Below are the code and all the weights of a small trained network. Each question names an input and a class and asks about switching units off, where a switched-off unit gives its printed mean instead of its output.

import numpy as np


def w(rows, s, z=0):
    codes = np.array(rows[::2]) - 128.0
    scale = np.full(codes.shape[1], s)
    scale[-1] = z or s
    return codes * scale


def f(y):
    return np.maximum(y, 0)


def log_softmax(a):
    a = a - a.max(-1, keepdims=True)
    return a - np.log(np.exp(a).sum(-1, keepdims=True))


def net(x, mask):
    res = np.array(x, float).reshape(1, 4) / 4 @ E
    y = f(res @ A[0][:, :-1].T + A[0][:, -1])
    res = res + np.where(mask, y, B[0][:, -1]) @ B[0][:, :-1]
    return log_softmax(res[-1] @ U[:, :-1].T + U[:, -1])


A, B = {}, {}
E = w([
[54,242,181],'x0',
[198,114,198],'x1',
[131,128,130],'x2',
[65,6,87],'x3',
],0.011)
A[0] = w([
[40,179,95,210],'N0',
[132,82,12,125],'N1',
[173,125,62,79],'N2',
[254,129,118,3],'N3',
[98,115,62,45],'N4',
[187,149,66,101],'N5',
],0.011,0.004)
B[0] = w([
[110,254,205,219],'N0',
[29,148,153,255],'N1',
[118,146,160,173],'N2',
[134,89,15,199],'N3',
[71,155,68,177],'N4',
[204,179,228,164],'N5',
],0.0077,0.0097)
U = w([
[94,189,150,253],'0',
[22,137,40,22],'1',
[193,143,80,84],'2',
[95,67,135,143],'3',
[95,222,202,14],'4',
[42,199,167,23],'5',
[144,193,254,3],'6',
],0.0084,0.004)

Each question gives the input, the list of numbers given to net, and the class t.
The units are the neurons (one row each of A and B). Each row of codes is followed by its name. A weight is (code - 128) times the scale printed after its matrix; where a second scale follows, it is the last column's (A, B and U).
mask holds one flag per neuron, in row order. A switched-off neuron (its flag False) gives its mean, the last column of its row in B, instead of its output. The means were averaged over made-up inputs and are rounded, as every weight is.
A unit's drop is (log p(t) with every unit on - log p(t) with that unit switched off) / (log p(t) with every unit on - log p(t) with every unit switched off).
The circuit of an input: a set's keep is (log p(t) with only the set's units on - log p(t) with every unit switched off) / (log p(t) with every unit on - log p(t) with every unit switched off). Starting from all 6 units, units are removed one at a time, each time the one whose removal leaves the highest keep (on an exact tie, the one counted first), for as long as the keep stays at least 0.8.
units of the circuit, in order: the units of the circuit, biggest drop first
k most important neurons: the k neurons with the biggest drops, biggest first
drop when u is switched off: that unit's drop, to one decimal
input [-1,5,6,-6], class 2: units of the circuit, in order	N3, N1
input [-3,4,1,-4], class 2: 2 most important neurons	N3, N1
input [2,-7,-6,3], class 5: 2 most important neurons	N0, N3
input [-8,7,-6,-8], class 2: units of the circuit, in order	N3
input [-2,1,-6,-5], class 2: 3 most important neurons	N1, N0, N3
input [-5,1,-6,-3], class 2: 2 most important neurons	N3, N0
input [-2,6,-8,-1], class 2: 3 most important neurons	N1, N3, N0
input [-1,4,4,-6], class 2: drop when N1 is switched off	0.2
input [-1,7,1,-2], class 2: drop when N3 is switched off	0.3
input [-6,4,-4,-3], class 2: drop when N0 is switched off	0.1
